Here is a tiny trained network, its code and every weight. The questions are about switching its units off for an input and a class, where a switched-off unit gives its printed mean instead of its output.

import numpy as np


def w(rows, s, z=0):
    codes = np.array(rows[::2]) - 128.0
    scale = np.full(codes.shape[1], s)
    scale[-1] = z or s
    return codes * scale


def f(y):
    return y / 2 * (1 + np.tanh(0.7978845608 * (y + 0.044715 * y**3)))


def log_softmax(a):
    a = a - a.max(-1, keepdims=True)
    return a - np.log(np.exp(a).sum(-1, keepdims=True))


def net(x, mask):
    res = np.array(x, float).reshape(1, 4) / 4 @ E
    y = f(res @ A[0][:, :-1].T + A[0][:, -1])
    res = res + np.where(mask, y, B[0][:, -1]) @ B[0][:, :-1]
    return log_softmax(res[-1] @ U[:, :-1].T + U[:, -1])


A, B = {}, {}
E = w([
[88,172,131,138,87,208,234,196,149,135],'x0',
[143,122,172,84,172,167,132,63,132,15],'x1',
[35,119,133,91,78,74,130,143,94,99],'x2',
[138,245,190,102,121,89,115,107,178,164],'x3',
],0.011)
A[0] = w([
[108,142,92,147,110,169,154,116,147,150,111],'n0',
[202,118,111,189,166,157,146,141,141,123,120],'n1',
[41,127,105,89,67,183,153,147,150,139,190],'n2',
[138,106,66,132,96,80,145,168,110,188,170],'n3',
[107,53,79,184,127,171,138,138,73,102,134],'n4',
[70,106,135,90,94,84,130,150,87,88,128],'n5',
[107,159,133,156,118,198,132,184,133,104,70],'n6',
[109,119,180,85,167,178,164,45,115,40,168],'n7',
[168,122,141,88,154,100,172,131,114,60,3],'n8',
[123,154,110,130,132,131,162,140,104,109,20],'n9',
[117,108,124,117,162,85,9,108,117,129,80],'n10',
[138,65,125,182,146,97,60,93,67,99,210],'n11',
[124,115,161,115,88,192,173,155,169,94,116],'n12',
],0.011,0.0024)
B[0] = w([
[79,100,47,95,125,165,76,104,106,160,156],'n0',
[152,151,89,38,199,96,204,170,209,41,190],'n1',
[102,100,150,97,165,146,46,116,195,102,205],'n2',
[96,89,123,169,220,157,122,151,173,210,215],'n3',
[89,246,254,97,108,186,148,163,133,171,224],'n4',
[238,164,61,92,198,84,157,209,213,33,192],'n5',
[198,90,143,70,55,206,99,26,144,138,176],'n6',
[97,158,112,219,154,100,104,155,174,223,253],'n7',
[95,68,71,182,153,135,173,111,97,220,167],'n8',
[120,55,28,103,111,126,123,92,137,119,134],'n9',
[170,98,165,124,106,189,102,55,167,134,244],'n10',
[133,137,126,103,112,145,59,116,174,143,245],'n11',
[120,97,71,114,92,175,62,98,130,155,190],'n12',
],0.0078,0.012)
U = w([
[144,52,109,90,70,169,65,76,127,138,86],'0',
[79,107,83,239,165,130,143,159,137,199,107],'1',
[164,172,73,62,194,113,166,170,166,68,176],'2',
[80,250,239,99,100,150,134,143,128,154,179],'3',
[116,159,138,150,116,152,99,176,82,125,253],'4',
[133,97,87,129,82,99,163,149,31,97,38],'5',
[116,79,150,152,60,99,233,135,89,64,19],'6',
[118,130,70,148,74,101,196,136,60,80,16],'7',
],0.011,0.0042)

Each question gives the input, the list of numbers given to net, and the class t.
The units are the neurons (one row each of A and B). Each row of codes is followed by its name. A weight is (code - 128) times the scale printed after its matrix; where a second scale follows, it is the last column's (A, B and U).
mask holds one flag per neuron, in row order. A switched-off neuron (its flag False) gives its mean, the last column of its row in B, instead of its output. The means were averaged over made-up inputs and are rounded, as every weight is.
A unit's drop is (log p(t) with every unit on - log p(t) with that unit switched off) / (log p(t) with every unit on - log p(t) with every unit switched off).
The circuit of an input: a set's keep is (log p(t) with only the set's units on - log p(t) with every unit switched off) / (log p(t) with every unit on - log p(t) with every unit switched off). Starting from the 12 units with the biggest drops (on a tie, the unit counted first), units are removed one at a time, each time the one whose removal leaves the highest keep (on an exact tie, the one counted first), for as long as the keep stays at least 0.8.
circuit, biggest first: the units of the circuit, biggest drop first
unit that matters most: the unit with the biggest drop
top k neurons: the k neurons with the biggest drops, biggest first
drop when u is switched off: that unit's drop, to one decimal
input [3,5,3,-4], class 1: unit that matters most -> n7
input [3,3,3,2], class 4: top 2 neurons -> (n1, n4)
input [3,1,-4,2], class 2: top 2 neurons -> (n4, n10)
input [3,5,-6,-7], class 3: top 2 neurons -> (n4, n5)
input [3,-4,6,3], class 2: circuit, biggest first -> (n5, n4)
input [5,1,-5,3], class 0: circuit, biggest first -> (n6, n4)
input [7,6,-3,-8], class 3: top 4 neurons -> (n4, n7, n10, n1)
input [-7,-1,-8,2], class 2: top 3 neurons -> (n1, n6, n12)
input [0,2,1,3], class 4: circuit, biggest first -> (n4, n1, n3, n10)
input [5,-4,0,1], class 0: top 2 neurons -> (n7, n6)
input [3,-4,0,3], class 1: top 2 neurons -> (n4, n10)
input [6,3,-4,6], class 0: top 3 neurons -> (n4, n12, n6)
input [-1,-5,1,-6], class 3: top 3 neurons -> (n4, n7, n8)
input [5,-6,5,6], class 1: circuit, biggest first -> (n4)
input [8,-2,-5,-7], class 0: top 2 neurons -> (n6, n12)
input [6,6,-3,4], class 0: top 3 neurons -> (n6, n12, n4)
input [-7,8,4,3], class 1: drop when n8 is switched off -> 0.3
input [7,7,7,-2], class 0: drop when n3 is switched off -> 0.2
input [0,6,2,-6], class 1: drop when n8 is switched off -> 0.6
input [1,3,-7,4], class 2: circuit, biggest first -> (n1)
